M = [[-15.8, -13.3, -13.3, 0.8, -20.6, -16.9, 2.9, -20.1, -0.2, -1.8, 5.5, -10.0, -13.7, -25.1], [-14.2, -3.6, -4.0, 3.2, -4.0, -15.4, -16.9, -20.1, -5.6, -26.6, -27.0, -3.1, -0.7, 0.4], [-4.0, -19.2, -5.8, -16.1, -19.1, -17.5, -3.3, -24.2, -13.6, -25.3, -18.5, -16.0, -11.8, -1.6], [-13.6, -4.2, -24.2, 1.7, -17.9, -12.1, -17.8, 10.4, -16.5, -23.2, -9.5, -6.0, -2.1, -15.6], [-0.2, -1.9, -19.9, 0.5, 1.7, 1.6, 16.9, 3.5, -1.0, -1.9, -19.0, 4.2, -10.5, -3.2]]
What is the maximum?
A: 16.9
What is the entry just left of -3.2?
A: -10.5
What is the entry just left of the smallest entry?
A: -26.6
What is the smallest entry?
A: -27.0
What is the entry just left of -12.1?
A: -17.9
The entry just left of -15.4 -> -4.0
The entry just left of -17.8 is -12.1
The entry just left of -19.9 -> -1.9
The entry just left of -3.6: -14.2
The entry just right of the largest entry: 3.5
The entry just right of 3.5 -> -1.0

Questions about the grid below. Counting starts at 0.
1) Report the entry directly below -11.87.
2) Report the entry in row 0 and column 2.
3) Report the entry just right of the smallest entry.
4) Report the entry directly above -6.95.
5) Report the entry at row 2, column 2.
6) Report the entry in the bottom-left corner.
7) Report the entry in row 0 and column 1.
8) Report the entry in row 0 and column 0.
-8.11,-14.67,-7.95,-8.21,-5.69,-7.27,-11.87,-9.90
-7.89,-16.96,-7.38,-8.33,-3.45,-6.95,-12.89,-9.66
-10.89,18.03,-11.90,-10.88,-19.62,-13.52,4.19,-5.61
-11.04,-8.93,-10.97,-10.71,-6.75,-5.68,-7.00,-8.96
-7.21,-22.07,-7.24,-7.59,-2.38,-5.97,-14.68,-10.06
1) -12.89
2) -7.95
3) -7.24
4) -7.27
5) -11.90
6) -7.21
7) -14.67
8) -8.11

Questions about the table below. Counting starts at 0.
1) What is the entry just left of the smallest entry?
2) What is the entry directly below 2.740?
3) What is the entry directly below the smallest entry?
4) What is the entry in row 2 and column 0?
5) What is the top-right entry?
6) What is the entry directly below -3.737?
7) What is the entry directly below 5.304?
8) What is the entry in row 0 and column 1?
-1.876	5.304	0.413	4.822
1.228	-1.089	-2.684	-6.730
2.988	-6.235	0.688	2.740
-1.226	4.479	0.343	5.806
-3.943	-1.453	4.881	-3.737
-3.157	-1.981	5.948	2.501
-1.322	0.619	3.027	6.647
-3.787	2.321	2.071	-5.573
-3.444	-1.618	5.987	2.251
-4.420	3.165	4.412	2.498
2.827	-5.543	-1.263	-3.846
-1.047	0.698	2.641	6.884
1) -2.684
2) 5.806
3) 2.740
4) 2.988
5) 4.822
6) 2.501
7) -1.089
8) 5.304

-3.609	0.692	0.674	-4.171	-2.700
-1.267	2.205	1.243	-0.544	2.767
0.690	7.440	2.917	4.662	3.666
-3.878	2.634	2.264	-3.744	-2.960
-0.475	1.222	-0.604	0.151	1.670
-1.313	3.905	2.943	-0.106	7.400
-4.353	4.326	4.325	-3.887	0.639
0.305	2.751	-0.514	2.022	-0.989
3.080	1.204	-3.034	5.083	1.969
0.776	2.842	-0.329	2.847	1.403
-2.701	1.098	1.945	-3.296	5.752
-0.295	2.310	0.437	0.791	3.406
-1.941	2.810	1.200	-0.816	-1.015
-3.312	7.172	5.288	-1.068	0.537
2.188	5.414	-0.454	5.712	-2.710
-2.231	2.621	2.841	-1.978	6.703
Rows and columns are numbered from 0.
Find the top-left entry.
-3.609
The bottom-right entry -> 6.703
Find the entry just right of 1.204.
-3.034
Find the entry directly below -3.744.
0.151
The entry just right of -0.475 -> 1.222
The entry directly below 7.172 -> 5.414
Find the entry just left of 3.666.
4.662
Find the entry directly below -1.015.
0.537
Find the entry directly below the smallest entry.
0.305
Find the entry just right of -3.312.
7.172
Find the entry just right of 2.810.
1.200
Find the entry at row 2, column 1.
7.440
Find the entry at row 2, column 0.
0.690
Find the entry in row 0 and column 1.
0.692
The bottom entry of the column that holds the smallest entry is -2.231
Find the entry in row 0 and column 2.
0.674
Find the entry just left of 1.222.
-0.475
Find the entry just right of 5.712.
-2.710
Find the entry just left of 3.406.
0.791
Find the entry directly below 4.326.
2.751
The entry at row 1, column 0 is -1.267
The entry directly above the largest entry: 2.205
Find the entry in row 1 and column 2.
1.243
Find the entry just right of the smallest entry.
4.326
Find the entry at row 2, column 2.
2.917
Find the smallest entry.
-4.353
The entry directly below 7.400 is 0.639
Find the entry just left of -2.710.
5.712
The entry directly below 4.325 -> -0.514
Find the entry directly above 1.098.
2.842

Read these off the row that follows.
1) Read off the entry just left of 211.
2) Read off the largest entry.
3) Read off the entry just right of 161.
133  161  211  135  189  221   56   26   43  110  169  151
1) 161
2) 221
3) 211

A = -5.131	6.437	-8.053	0.727	7.265	1.727	7.982
What is the median of all entries?
Answer: 1.727
The entry just left of 0.727: -8.053
What is the entry just right of -5.131?
Answer: 6.437
The entry just left of 6.437 -> -5.131

X =
438  817  582  872  545  696  793  740  379  126  663  902
526  788  598  711  536  709  764  670  469  155  593  981
444  820  606  814  674  706  853  706  449   65  689  867
442  819  607  814  675  706  851  705  451   67  686  871
525  786  601  713  538  709  765  669  468  154  592  982
440  819  583  870  549  697  798  739  384  121  665  901
529  790  593  712  536  709  762  670  468  157  595  981
592  829  539  709  583  719  720  660  536  201  638  949
593  829  541  703  583  719  722  656  539  198  640  949
437  816  583  869  552  697  799  735  384  120  665  898
The entry directly above 786: 819
Give the fifth entry, reading row by row.
A: 545
The entry in the bottom-left corner: 437
Give the 2nd entry on the main diagonal.
A: 788
The entry directly above the largest entry is 871
Give the largest entry in the first column.
A: 593
The third entry on the diagonal from the top-right corner is 65
The entry just left of 712 -> 593
Give the entry directly above 120.
A: 198
Give the top-left entry.
A: 438
Give the second-last entry, reading row by row.
A: 665
The last entry in the row that holds the smallest entry is 867
Give the 2nd entry, reading row by row.
A: 817
Give the entry in the bottom-right corner.
A: 898
Give the entry in the top-right corner.
A: 902
The largest entry in the last column -> 982
Give the 2nd entry on the diagonal from the top-right corner.
A: 593
The third entry on the main diagonal -> 606
The 4th entry in reading order is 872
The entry just right of 853 is 706
Give the entry directly above the smallest entry.
A: 155
Give the 5th entry from the end, reading row by row.
A: 735
The entry just left of 663 -> 126
Give the entry just left of the largest entry.
A: 592
Give the entry just left of the smallest entry.
A: 449
The entry directly above 739: 669
Give the third entry in reading order.
A: 582
The entry directly below 786: 819
The third smallest entry: 120
The entry directly below the largest entry: 901
